[128 = 0]

[118 132 117 156 123 162 130 126 128 142 142 122 133 137 123 131 124 117
 142 125 123 132 119 119 122 107  48 136 153  36 120 145 127 115 127 100
 111 135 137 113 132] : Dok
[193 128 145 120 118 135 131 114 132 147 127 127 154 130 124 119 140 115
 134 138 118 119 131 151 120 103  88 134 144  94 139 142 135 137 140 252
 119 134 132  98 137] : gesi
[ 82 124 103 176 121 159 128 122 128 115 145 121 118 132 124 131 118 130
 134 129 127 126 107 124 144 137  72 132 145  89 131 136 127 117 126  28
 124 127 134 130 136] : Pep
[143 113 125 133 121 151 129 122 130 139 129 121 123 149 137 129 133 113
 134 128 131 130 108 116  95 129  60 127 147  77 124 121 127 127 125   9
 137 127 141 106 143] : ledef
[141 122 130 103 133 144 131 122 131 143 137 126 131 144 132 130 133 121
 139 122 127 128 124 132 126 106  73 126 148 101 120 136 129 130 126 145
 124 124 130 104 138] : Dok
[156 131 114 137 125 153 132 124 132 139 136 118 121 149 126 131 133 116
 149 134 125 131 123 130 103 114  28 135 148  82 115 134 127 119 127 119
 119 129 136 115 138] : Dok
[120 119 126 140 119 152 129 125 126 121 137 113  99 128 124 125 126 123
 137 140 125 130  96 153 131 133  58 138 159  78 127 121 131 119 130  85
 113 133 142 135 135] : Pep
[166 128 117 152 130 135 128 119 129 132 127 126 145 136 127 125 142 120
 142 132 125 129 142 135 111 119 102 131 128 111 130 134 129 132 131 222
 126 130 130 106 137] : gesi
[200 117 145  95 127 130 127 125 129 142 118 115 136 150 127 128 143 113
 147 143 137 135 120 133  77 132  75 125 136  98 128 105 116 132 130 159
 141 129 133 114 140] : did
[ 78 132 128 176 139 148 126 127 125 118 146 125 167 131 139 126 119 134
 146 131 121 127 125 121 143 126 125 126 118  91 126 139 123 125 121  83
 125 121 130 128 134] : Pep
[126 130 116 148 116 154 128 125 128 129 143 123 110 131 122 127 120 120
 129 128 127 129 115 130 141 117  23 134 156  87 124 146 129 114 126  68
 119 128 133 110 139] : Pep
[119 114 109 162 119 145 130 123 128 133 120 123 135 134 132 127 131 123
 130 123 128 132 108 118  89 132 160 130 140  71 130 101 126 136 126  76
 139 125 134 109 132] : ledef
[ 85 124 131 149 122 149 128 125 126 120 144 126 131 126 132 124 121 135
 126 127 122 127 112 133 154 125 104 130 141  93 131 137 129 131 129  66
 125 125 133 124 141] : Pep
[ 98 124 120 146 124 151 130 122 128 121 142 129 113 138 131 138 125 128
 138 129 124 129 113 125 159 124  68 124 138  95 118 139 128 122 127  31
 124 128 132 126 142] : Pep
[159 126 137 131 133 132 128 121 130 129 130 130 163 134 132 124 142 125
 148 140 121 128 141 146 127 113 134 130 127 114 134 123 131 140 133 252
 119 131 129 115 134] : gesi
[149 136 115 132 126 140 127 130 131 126 136 127 113 134 122 134 122 122
 133 133 137 132 123 140 129 132  24 129 147  96 124 136 127 121 125 115
 128 129 131 117 140] : Dok
[152 137 154 148 122 145 134 126 118 144 137 125 148 138 121 119 118 116
 134 134 118 126 127 105 116 105  35 137 145  79 123 149 126 108 131 119
 112 131 138 119 129] : Dok
[132 140 110 183 128 143 130 126 128 133 137 129 148 134 129 132 122 120
 135 129 118 128 134 120 124 113  79 136 133  91 121 136 132 118 127 157
 125 129 127 117 127] : Dok
[111 123 132 144 117 149 130 122 130 125 141 122 115 136 125 123 123 126
 140 127 119 127 111 134 135 112  50 131 148  85 122 147 131 120 126  78
 117 129 126 118 142] : Pep
[179 127 136  88 154 117 127 126 133 140 112 130 139 140 136 135 143 122
 139 137 138 132 118 148  89 129 152 132 137 103 133 102 129 146 124 242
 137 125 132 107 127] : did
[117 144 112 157 133 142 144 126 127 133 140 129 128 139 130 133 117 126
 131 128 123 130 136 113 120 107  66 133 144  92 114 135 124 116 124  99
 121 128 137 117 131] : Dok
[156 115 112 137 131 134 127 119 131 138 115 121 145 134 130 127 139 125
 140 132 129 128 122 138  93 132 178 135 129 106 129 106 131 132 127 213
 133 129 131 120 120] : did
[155 128 138 128 143 122 126 125 128 130 120 130 160 139 136 132 136 130
 141 138 124 129 130 134  97 127 149 132 127  99 135 110 128 139 129 220
 133 128 131 115 132] : did
[110 122 117 161 119 165 128 120 129 128 141 116 114 142 126 126 125 119
 137 127 126 130 104 119 117 121  38 130 154  65 123 132 128 124 131   4
 125 129 139 113 142] : Pep
[139 129 130 130 128 150 129 126 130 131 144 125 108 149 132 127 131 121
 143 135 121 129 118 127 115 108  45 128 149  76 114 134 133 121 124 105
 120 124 135 112 141] : Dok
[162 132 117 142 133 127 131 121 129 139 121 130 146 136 130 135 132 123
 139 134 133 127 129 133  93 138 129 134 123  96 130 110 131 133 128 191
 133 132 128 119 127] : did
[164 124 121 144 129 135 129 123 129 121 129 125 132 133 130 134 136 125
 139 140 121 130 126 146 118 131  82 132 140  88 132 125 155 133 136 214
 128 132 133 111 146] : gesi
[124 132 126 162 123 149 130 124 128 128 135 126 139 133 127 124 124 125
 137 134 120 128 120 126 126 120  79 133 144  81 127 130 132 122 129 132
 120 129 133 118 135] : Dok
[213 117 143  90 120 155 128 113 134 137 129 124 117 153 124 121 146 104
 151 138 122 125 118 153 105  92   4 131 168  79 120 145 125 129 127 234
 113 134 138  91 149] : gesi
[111 145 116 171 131 146 130 128 128 130 145 128 141 138 131 135 114 128
 132 129 120 133 129 117 122 118  48 132 146  74 123 137 129 113 125  84
 118 137 130 115 135] : Dok
[118 115  95 170 120 156 117 121 126 138 133 117 125 140 127 131 131 118
 139 122 129 124 117 114 104 130  99 123 145  97 121 122 127 130 125  30
 130 125 130 110 136] : ledef
[176 129 142  98 137 124 130 122 131 139 121 131 153 138 136 127 141 125
 140 136 123 126 133 153 116 102 137 132 136 106 134 122 132 146 128 252
 126 129 128 106 133] : gesi
[105 137 100 167 135 142 130 129 129 125 125 127 142 133 136 136 123 132
 136 128 121 125 129 138 133 130 110 133 136  91 128 128 131 127 126 148
 121 125 123 120 136] : Dok
[140 122 112 124 126 114 125 123 130 136 119 122 125 141 131 136 131 124
 130 132 138 132 105 138  90 145 119 129 148  74 123  98 130 139 125  90
 143 126 131 107 137] : ledef
[110 125 131 134 123 147 125 130 127 116 142 125  96 143 128 125 122 128
 139 135 123 128 109 135 145 121  53 126 138 102 119 144 126 117 128  52
 121 130 135 133 142] : Pep
[141 132 120 140 124 145 129 123 127 137 146 124 136 139 128 132 123 120
 138 134 127 130 121 126 117 122  37 133 156  75 124 134 128 118 125 102
 128 128 133 106 140] : Dok
[132 114 118 123 132 152 128 126 131 126 120 121 116 145 133 132 135 122
 136 134 137 132 102 138  96 149 110 120 142  88 128 102 129 139 126  51
 138 122 136 118 142] : ledef
[147 121 121 170 119 163 129 126 127 147 133 118 122 147 118 128 124 109
 144 136 133 133 101 109  79 121  11 136 153  38 118 120 126 110 122  12
 125 134 143 111 136] : Dok
[102 123 117 144 124 161 128 123 131 123 149 119 138 137 126 127 124 124
 139 120 122 126 118 126 142 127  64 127 140 108 124 143 125 122 127  36
 122 126 132 126 140] : Pep
[107 131 130 153 129 147 128 123 128 123 141 126 130 134 133 129 116 135
 131 128 119 128 122 124 139 100  88 129 139  92 128 140 128 124 129 104
 120 128 132 112 136] : Pep
[128 132 133 142 122 152 128 123 126 125 131 122 131 138 127 127 129 123
 147 136 119 128 109 138 128 140  80 133 142  84 129 132 127 122 131 103
 124 131 136 131 134] : Pep
[127 117 122 125 126 155 128 126 124 144 127 121 125 145 128 133 133 121
 136 124 135 125 111 112  95 133 120 127 140  98 127 112 124 135 128  33
 138 124 136 117 133] : ledef
[183 118 128 101 127 127 130 114 129 147 113 127 134 141 129 126 145 113
 140 131 131 128 126 143  84 115 147 129 133 106 126 109 134 146 128 252
 131 132 133 107 131] : did
[108 131  94 162 136 150 132 126 129 123 143 123 136 146 134 139 129 127
 148 128 121 129 123 134 126 127  89 137 140  85 115 127 126 123 126 108
 123 127 132 120 143] : Dok
[112 133 133 146 135 142 127 126 128 129 144 128 143 133 133 128 124 129
 137 131 120 125 131 113 139 118  78 130 134  94 122 144 127 123 128 110
 120 127 131 123 136] : Pep
[119 132 104 162 123 151 130 122 129 126 139 126 132 128 131 132 122 123
 130 132 125 129 115 132 120 115  67 136 160  62 137 131 134 129 124 139
 125 131 134 104 139] : Dok
[119 117  91 149 128 147 131 127 131 134 124 119 121 143 129 138 133 127
 135 127 131 132 109 136 100 142 118 128 140  91 140 106 115 132 125  47
 138 127 131 122 129] : ledef

[152 110 130 125 120 132 133 126 130 126 119 130 143 138 141 133 119 135
 128 124 127 135 118 148 148 145 139 119  96 127 124 132 130 146 119 140
 125 116 128 138 139] : loti
[155 115 121 128  91 127 138 115 129 114 125 128 138 138 137 134 126 122
 136 140 125 131  87 140 164 127 124 115  95 125 122 148 121 122 126 129
 129 126 140 138 131] : loti
[122  96 120 129 134 124 119 129 126 144 135 122 129 129 134  98 130 135
 148 117 121 137 137 136 124 131 131 126 108 108 124 121 124 139 124 118
 131 121 133 134 115] : bego
[127 161 135 121 177 132 110 130 119 112 129 120 103 153 147 120 127 183
 106 130 125 130 132 133 115 142 126 108 125 128 123 112 127 171 119 127
 121 133 115 126 132] : Lop
[125 101 134 123 161 129 124 127 127 114 131 118 124 125 131 155 135 119
 131 131 121 129 139 123 146 128 129 112  95 119 125 120 130 134 124 147
 126 137 124 126 119] : vup
[173  94 119 123 215 142 119 118 122 134 102 119 115 148 146 127 124 163
 126 129 136 112 147 120 139 122 133 110 124 122 122 114 130 131 123  94
 122 127 119 124 105] : kodi
[155  92 130 125 199 128 133 103 125 139 104 115 122 124 123 117 140 116
 128 137 128 122 148 113 118 116 123 141 119 130 123 110 128 140 126 116
 120 135 134 116 105] : kodi
[104 126 143 118 139 128 131 142 114 109 146 129 128 138 141 143 130 121
 141 126 116 125 133 128 154 135 132 112  97 125 122 129 124 143 127 150
 113 131 117 136 123] : vup
[141 131 125 125 155 133 127  89 138 136 112 125 120 120 139 113 138 138
 132 127 131 129 124 127 113 121 118 124 123 114 123 125 122 142 123 122
 131 142 132 123 131] : nela
[133  89 132 125 115 131 125 124 127 114 128 128 131 136 137 151 129 145
 132 129 115 127 109 133 178 124 132 113  89 116 125 136 129 132 117 128
 119 118 138 144 123] : loti
[144 143 135 121 194 130 122  97 111 132 128 122  99 158 128  99 130 175
 115 131 124 129 117 137 110 130 114 109 132 135 126 129 120 160 122 114
 116 146 106 127 121] : Lop
[125 127 142 124 163 128 111 145 123 111 143 123 114 137 141 144 130 144
 123 125 122 136 138 121 140 138 146 121 111 119 126 125 129 152 122 145
 114 138 127 132 121] : vup
[123 108 130 121 107 120 127 141 128 125 134 122 113 119 128 135 121  88
 131 124 118 133 150 116 124 133 139 123 101 131 125 128 122 128 127 145
 122 108 111 147 127] : vup
[113 118 109 126 112 136 134 144 134 137 130 130 129 128 126 148 131  65
 136 128 118 141 132 119 137 115 127 122 104 126 127 120 114 124 140 151
 129 133 125 119 136] : vup
[130 107 133 119 142 128 127 143 120 113 132 121 122 135 122 152 131  94
 126 127 113 127 156 118 142 133 143 113  89 127 123 124 129 135 124 147
 125 118 119 131 119] : vup
[127 139 131 126 156 132 128 116 125 132 101 121 117 142 126 132 125 113
 119 134 116 127 126 129 115 130 132 127 126 141 121 116 130 149 125 117
 116 127 108 133 138] : Lop
[ 94 120 120 129  73 123 118 136 124 141 129 127 131 118 132  98 118 107
 127 118 120 143 132 136 118 126 131 111 116 124 123 117 136 132 128 109
 140 113 118 146 152] : bego
[129 119 128 127 176 131 128 113 125 139 106 122 115 145 135  79 121 146
 120 125 122 122 118 139 116 127 117 113 131 136 121 117 136 161 123 122
 116 131 111 124 138] : Lop
[139 114 127 129 146 128 133 116 119 119 129 137 118 143 128 119 136 148
 131 130 127 130  96 137 146 128 118 131 103 113 124 124 122 150 122 135
 124 140 129 134 125] : loti
[117  92 128 121 119 126 137 132 117 129 127 138 135 142 125 131 123 179
 132 131 120 133  99 131 180 124 110 119 105 124 124 132 137 140 120 138
 120 118 131 138 131] : loti
[169 111 135 128 119 131 128 115 121 121 138 137 128 144 139 115 129 188
 139 132 125 134  90 144 144 127 126 124  89 119 130 132 126 141 120 135
 118 113 133 141 125] : loti
[143 111 128 130 116 125 131 118 135 128 147 131 129 122 129 100 126 152
 143 127 139 134 100 140 158 124 132 141 106 126 128 142 127 137 126 142
 117 129 142 124 124] : loti
[140  95 127 124 164 125 138 143 119 131 134 128 124 155 129  97 118 105
 124 119 120 119 150 129 127 141 136 130 117 118 125 120 127 152 125 103
 130 112 124 137 118] : Bos
[ 97 114 127 131 119 127 119 144 117 137 151 146 119 141 129  95 124 180
 130 113 124 137 111 134 138 135 131 133 118 111 128 120 135 150 123 132
 128 130 122 142 132] : bego
[100 134 123 124 144 133 121 146 129 129 144 134 123 140 134 107 121 171
 127 123 125 123 120 141 149 133 125 123 113 117 128 136 125 154 124 140
 116 129 129 130 141] : bego
[111 137 127 118 108 127 123 145 141 119 133 124 132 123 134 156 110  61
 127 130 118 142 146 128 116 132 145 115 105 129 131 128 125 136 131 142
 120 129 123 126 133] : vup
[101 151 117 132  51 129 118 140 134 135 142 125 144  96 147 108 129 127
 126 120 120 145 134 139  99 138 119 115 129 119 133 129 116 116 126 125
 127 110 124 120 156] : bego
[132 130 144 126 161 130 133 114 120 123 112 126 126 136 117 110 118 125
 114 132 121 124 128 139 105 135 119 117 115 141 124 119 132 161 122 129
 120 141 103 135 152] : Lop
[114 100 144 122 121 126 118 142 125 128 142 133 133 139 145 137 117 161
 135 176 125 133 116 139 180 134 140 118  93 125 119 132 136 153 118 143
 121 112 133 146 135] : loti
[145 112 132 120 153 136 125 125 130 125 112 128 122 141 130 140 124 105
 158 132 131 121 146 125 137 129 139 112 109 129 133 120 135 129 124 108
 130 121 122 135 120] : kodi
[123 105 132 110 165 127 126 114 124 124 121 118 119 129 130 132 130 121
 133 135  74 120 131 113 150 126 137 127 123 121 122 125 132 135 128 115
 125 135 120 130 115] : kodi
[147 138 124 131 151 127 118 109 131 133 111 119 118 143 151 133 136 135
 118 132 129 130 127 135 117 128 125 106 120 124 129 119 123 136 120 110
 118 128 128 138 127] : nela
[153 112 140 127 132 124 116  95 120 132 112 121 124 111 144 108 140 128
 135 129 123 137 140 129 103 138 124 117 120 117 126 124 126 132 118 107
 126 121 132 132 121] : nela
[ 96 136 121 127 103 124 129 147 144 125 147 124 132 113 125 134 121  94
 132 119 118 131 143 124 126 131 130 118 107 133 123 129 125 134 128 153
 128 137 114 119 133] : vup
[144  96 115 128 115 130 140 127 126 119 139 141 135 137 128 126 127 162
 140 132 127 127  95 131 188 123 119 123  93 123 123 144 124 127 123 138
 114 125 131 126 130] : loti
[132 132 139 126 173 131 130 113 125 131 122 121 115 153 132 106 134 160
 122 121 124 131 112 137 119 130 120 122 120 122 123 120 121 174 125 131
 118 148 113 129 137] : Lop
[143 151 141 124 154 135 130 117 126 131 106 125 128 144 134 109 129 138
 115 133 125 125 133 142 107 128 124 116 142 140 124 128 127 151 125 126
 108 120 115 126 139] : Lop
[134 130 136 126 136 126 133 117 123 128 130 123 125 141 122 112 122 128
 118 134 121 125 120 129 117 129 122 128 126 139 124 132 127 148 125 117
 120 112 119 124 125] : Lop

[128 122 135 125 118 127 126 131 134 127 135 127 122 137 130 126 121 127
 136 130 119 129 111 130 132 136 128 130 135 127 127 141 126 128 131 115
 131 131 122 130 132] : gibuf
[130 121 136 122 117 125 124 132 140 133 128 127 125 137 129 124 123 127
 133 132 118 126 114 131 132 134 128 128 132 127 126 148 127 128 131 117
 128 133 120 129 126] : gibuf
[127 135 122 131 131 128 131 127 119 126 136 128 131 130 129 129 129 129
 125 125 132 128 138 130 127 125 131 125 126 127 129 123 128 131 124 141
 128 121 131 135 131] : moti
[127 125 129 128 128 128 130 127 130 125 126 130 125 125 128 128 129 129
 126 127 129 130 125 126 127 128 132 130 129 130 128 122 129 127 127 123
 130 131 128 125 128] : lamag
[128 126 131 128 125 125 127 130 133 127 133 128 123 135 130 125 123 127
 134 128 123 132 121 129 132 132 128 128 133 128 128 136 130 130 131 123
 129 131 125 133 132] : gibuf
[128 132 124 126 135 131 128 125 125 131 119 129 132 120 124 130 133 128
 122 127 135 129 141 125 122 121 127 128 123 130 128 118 131 125 126 136
 123 127 134 121 122] : moti
[129 128 128 125 117 125 121 136 136 136 136 125 131 143 131 123 119 128
 137 135 117 123 118 135 136 134 132 122 130 126 129 160 123 129 134 132
 130 141 122 138 130] : gibuf
[129 125 133 125 116 124 123 135 137 134 138 125 130 141 131 124 119 126
 138 132 117 126 115 135 136 137 131 127 132 125 130 155 125 131 134 125
 131 129 120 139 134] : gibuf
[129 120 134 126 120 126 125 130 137 127 128 127 123 133 128 125 123 128
 135 131 121 127 113 128 129 134 127 129 132 128 128 140 127 128 131 115
 129 135 123 130 131] : gibuf
[130 130 129 130 118 122 127 134 131 127 147 124 132 144 133 126 118 127
 137 137 119 125 119 138 138 135 133 121 134 124 130 153 124 136 131 133
 132 125 124 144 137] : gibuf
[126 135 121 134 141 127 136 125 113 119 139 129 132 122 129 132 134 129
 123 119 137 131 142 127 127 125 131 127 126 136 129 105 128 134 124 141
 128 118 136 135 133] : moti
[129 123 134 125 118 122 126 134 134 125 138 127 124 137 133 124 120 128
 138 130 118 128 113 130 136 137 130 128 135 125 129 144 125 131 131 116
 132 130 123 135 134] : gibuf
[131 125 132 124 116 124 120 134 141 136 131 125 128 143 128 123 118 129
 136 137 118 123 114 136 137 133 131 124 132 127 129 157 124 129 134 126
 133 131 120 135 130] : gibuf
[128 130 127 128 129 128 126 127 129 130 128 129 130 129 128 128 129 126
 128 129 126 128 129 125 129 127 129 126 127 127 128 129 128 128 128 132
 128 127 128 129 127] : gibuf
[127 126 130 126 124 128 123 128 131 129 127 127 126 131 129 126 126 128
 130 129 125 128 122 129 129 129 129 128 129 127 128 133 128 129 129 123
 127 129 127 130 129] : gibuf
[126 134 121 128 134 127 130 126 120 126 133 129 132 125 130 130 131 129
 127 125 131 128 138 131 128 125 130 124 125 128 129 120 128 131 125 139
 128 122 132 131 130] : moti
[129 126 132 128 124 124 131 129 127 124 138 128 126 135 130 126 123 129
 134 126 123 127 119 130 133 134 130 128 132 128 129 134 126 134 129 123
 131 127 126 135 134] : gibuf
[129 123 133 126 118 124 128 134 135 128 132 124 125 135 129 126 123 129
 134 130 119 128 114 130 133 133 129 129 132 128 129 141 127 130 132 118
 131 131 123 131 129] : gibuf
[126 134 120 133 141 129 134 124 115 122 134 128 130 121 128 128 133 129
 121 123 137 130 142 126 124 123 129 127 125 128 129 111 128 130 124 140
 128 123 137 126 129] : lamag
[127 133 123 131 137 130 132 125 119 127 128 130 131 121 126 131 134 128
 122 125 136 129 141 126 125 123 129 127 124 128 128 115 129 129 124 137
 128 124 133 126 126] : moti
[126 140 118 133 142 128 135 126 116 120 139 128 133 124 129 129 134 128
 120 121 137 130 146 130 126 123 131 124 124 127 130 113 128 131 122 145
 128 120 135 136 132] : moti
[129 133 123 130 130 130 126 127 127 133 126 128 135 127 127 128 130 127
 125 129 131 127 137 130 127 124 131 126 124 128 130 133 129 128 128 139
 125 127 130 130 124] : lamag
[129 126 130 126 123 128 126 133 134 131 125 133 130 129 128 126 125 128
 129 132 125 127 124 130 129 128 130 127 127 127 128 137 128 127 130 127
 128 131 127 128 126] : gibuf
[130 125 133 127 118 123 123 133 136 130 132 126 127 138 130 124 122 128
 136 132 118 126 114 132 134 132 129 127 132 126 128 146 124 130 131 121
 130 131 123 132 131] : gibuf
[123 138 117 134 142 129 136 124 112 119 136 128 134 123 129 134 133 133
 118 121 138 130 148 129 125 122 130 125 125 127 128 109 129 131 123 146
 128 119 137 134 130] : moti
